Here is a tiny trained network, its code and every weight. The questions are about switching its units off for an input and a target symbol, where a switched-off unit gives its printed mean instead of its output.

import numpy as np


def w(rows, s, z=0):
    codes = np.array(rows[::2]) - 128.0
    scale = np.full(codes.shape[1], s)
    scale[-1] = z or s
    return codes * scale


def norm(h):
    return h / np.sqrt((h * h).mean(-1, keepdims=True) + 1e-5)


def f(y):
    return np.maximum(y, 0)


def softmax(a):
    e = np.exp(a - a.max(-1, keepdims=True))
    return e / e.sum(-1, keepdims=True)


def log_softmax(a):
    a = a - a.max(-1, keepdims=True)
    return a - np.log(np.exp(a).sum(-1, keepdims=True))


def net(x, mask):
    ids = ['ΓΘΠΣΨΩαδεζημξτφ'.index(c) for c in x.split()]
    T = len(ids)
    res = E[ids] + P[:T]
    r = norm(res)
    for j in range(3):
        rows = slice(3 * j, 3 * j + 3)
        q, k, v = (r @ M[0][rows].T for M in (Q, K, V))
        z = softmax(np.where(np.tri(T) > 0, q @ k.T / 3**0.5, -1e9)) @ v
        o = O[0][rows]
        res = res + np.where(mask[j], z, o[:, -1]) @ o[:, :-1]
    y = f(norm(res) @ A[0][:, :-1].T + A[0][:, -1])
    res = res + np.where(mask[3:19], y, B[0][:, -1]) @ B[0][:, :-1]
    return log_softmax(norm(res)[-1] @ U[:, :-1].T + U[:, -1])


Q, K, V, O, A, B = {}, {}, {}, {}, {}, {}
E = w([
[86,73,74,110,91],'Γ',
[101,88,68,111,121],'Θ',
[112,66,63,110,98],'Π',
[114,79,78,100,99],'Σ',
[123,101,65,107,124],'Ψ',
[94,91,51,115,123],'Ω',
[145,113,78,101,132],'α',
[122,39,107,104,82],'δ',
[106,143,42,120,160],'ε',
[92,80,23,144,103],'ζ',
[99,113,113,81,156],'η',
[152,153,162,69,191],'μ',
[161,68,176,79,102],'ξ',
[255,56,91,157,105],'τ',
[201,66,15,157,111],'φ',
],0.0014)
P = w([
[143,200,167,167,86],'0',
[42,98,135,96,66],'1',
[125,85,95,80,213],'2',
[75,134,209,252,161],'3',
[33,158,176,146,140],'4',
[155,92,112,116,237],'5',
],0.0018)
Q[0] = w([
[131,85,104,148,142],'h0',
[102,163,147,123,83],'h0',
[185,80,120,117,180],'h0',
[120,196,142,135,64],'h1',
[213,191,102,161,109],'h1',
[1,139,166,142,59],'h1',
[116,48,132,134,169],'h2',
[176,126,96,137,176],'h2',
[140,188,134,100,79],'h2',
],0.0067)
K[0] = w([
[124,191,144,166,118],'h0',
[95,43,140,146,139],'h0',
[164,204,131,89,77],'h0',
[27,22,112,67,254],'h1',
[59,141,92,90,61],'h1',
[148,62,151,162,227],'h1',
[199,157,157,158,111],'h2',
[209,119,130,100,148],'h2',
[53,100,93,112,140],'h2',
],0.0065)
V[0] = w([
[128,223,133,180,108],'h0',
[138,107,116,131,116],'h0',
[118,85,94,119,182],'h0',
[185,77,90,173,105],'h1',
[172,93,253,79,119],'h1',
[54,103,111,94,113],'h1',
[144,79,67,129,139],'h2',
[107,156,145,116,83],'h2',
[124,68,190,116,177],'h2',
],0.0039)
O[0] = w([
[83,214,150,102,109,210],'h0',
[129,135,125,125,146,147],'h0',
[180,87,104,115,105,17],'h0',
[255,145,83,193,101,186],'h1',
[137,107,175,170,203,62],'h1',
[111,66,109,118,86,141],'h1',
[62,114,163,109,144,93],'h2',
[184,142,140,159,135,231],'h2',
[101,128,107,98,73,2],'h2',
],0.0042,0.0014)
A[0] = w([
[76,169,86,124,94,121],'n0',
[124,250,198,243,76,169],'n1',
[87,155,146,47,67,178],'n2',
[181,199,199,225,144,179],'n3',
[171,118,213,108,91,70],'n4',
[119,53,81,17,127,72],'n5',
[161,169,97,110,56,250],'n6',
[253,118,97,54,146,47],'n7',
[93,155,79,201,164,207],'n8',
[174,147,46,110,129,145],'n9',
[153,138,175,155,217,88],'n10',
[66,108,133,113,130,142],'n11',
[165,97,81,174,98,203],'n12',
[102,182,183,147,163,231],'n13',
[102,78,194,180,197,84],'n14',
[124,211,97,83,184,137],'n15',
],0.0032,0.0014)
B[0] = w([
[186,153,106,101,161,182],'n0',
[4,159,134,250,105,254],'n1',
[160,155,101,121,169,205],'n2',
[58,174,77,167,150,251],'n3',
[152,135,194,94,103,139],'n4',
[90,131,106,194,158,210],'n5',
[186,172,193,109,154,209],'n6',
[78,112,85,103,82,158],'n7',
[145,120,177,107,97,237],'n8',
[71,116,146,93,110,181],'n9',
[150,98,111,153,73,186],'n10',
[150,121,155,108,142,185],'n11',
[147,167,156,126,98,219],'n12',
[117,135,136,174,70,215],'n13',
[158,157,129,62,137,208],'n14',
[154,92,152,167,93,214],'n15',
],0.0041,0.0022)
U = w([
[45,83,72,67,52,77],'Γ',
[200,91,146,195,236,96],'Θ',
[192,116,48,189,103,3],'Π',
[199,33,72,126,134,187],'Σ',
[156,173,91,101,167,152],'Ψ',
[115,156,62,78,120,141],'Ω',
[161,165,118,115,195,122],'α',
[112,30,160,200,57,141],'δ',
[128,174,105,73,177,147],'ε',
[163,150,93,77,54,152],'ζ',
[27,65,67,122,237,130],'η',
[38,152,203,66,207,37],'μ',
[142,64,252,74,140,187],'ξ',
[57,213,157,205,107,184],'τ',
[207,202,204,100,73,80],'φ',
],0.011,0.0026)

Each question gives the input, a string of symbols that net reads in full, and the target symbol t.
The units are the heads (3 rows each of Q, K, V and O) and the neurons (one row each of A and B). Each row of codes is followed by its name. A weight is (code - 128) times the scale printed after its matrix; where a second scale follows, it is the last column's (O, A, B and U).
mask holds one flag per unit, heads first, then neurons. A switched-off unit (its flag False) gives its mean, the last column of its rows in O or B, instead of its output. The means were averaged over made-up inputs and are rounded, as every weight is.
A unit's drop is (log p(t) with every unit on - log p(t) with that unit switched off) / (log p(t) with every unit on - log p(t) with every unit switched off).
The circuit of an input: a set's keep is (log p(t) with only the set's units on - log p(t) with every unit switched off) / (log p(t) with every unit on - log p(t) with every unit switched off). Starting from the 12 units with the biggest drops (on a tie, the unit counted first), units are removed one at a time, each time the one whose removal leaves the highest keep (on an exact tie, the one counted first), for as long as the keep stays at least 0.8.
units of the circuit, in order: the units of the circuit, biggest drop first
most important unit: the unit with the biggest drop
k most important neurons: the k neurons with the biggest drops, biggest first
which heads matter: for each layer, one digit per head in row order, 1 if its drop is at least 0.15 and else 0, layers parted by /
input Π ξ Γ ξ φ Σ, target Γ: units of the circuit, in order : [n7; n9; h1]
input μ μ ζ, target ξ: 3 most important neurons : [n3; n1; n15]
input Γ δ Γ ξ ξ, target ξ: units of the circuit, in order : [h0; h1; n1]
input ξ Γ δ Ω Θ, target δ: most important unit : h0
input φ η η Γ Ω Γ, target ζ: units of the circuit, in order : [h1; n7; n1; n9]
input Γ η Θ, target η: which heads matter : 010
input Π Π Ω ε δ τ, target Γ: which heads matter : 001
input Σ Π Π δ μ, target μ: 3 most important neurons : [n15; n8; n6]
input α τ ξ Ψ δ, target ξ: units of the circuit, in order : [h0; h1; n1; n14]
input Π δ φ φ ξ, target φ: units of the circuit, in order : [n6; h1]
input δ ξ ξ η η, target ξ: 2 most important neurons : [n3; n1]
input Γ δ Ψ μ Ω Σ, target η: which heads matter : 001
input ξ δ Γ, target Θ: units of the circuit, in order : [h1; n1]
input Π φ ξ, target Γ: units of the circuit, in order : [n7]
input Ψ Ω ζ Ψ ξ τ, target φ: units of the circuit, in order : [h0; h2; n1; n15]
input Ψ φ Ω, target φ: units of the circuit, in order : [h0; n1; n15; n3]
input η Γ ζ, target μ: which heads matter : 110
input δ η ξ, target Σ: which heads matter : 010
input δ τ Γ, target Σ: which heads matter : 010
input δ Π δ Γ Ψ, target δ: which heads matter : 110
input Γ Θ μ, target η: which heads matter : 011
input η φ τ, target μ: units of the circuit, in order : [h1]
input ζ Γ Ω Γ, target δ: which heads matter : 111
input ξ Γ Γ α δ Π, target Θ: 3 most important neurons : [n1; n10; n14]
input Ψ Π Γ δ ξ μ, target φ: 3 most important neurons : [n1; n3; n15]
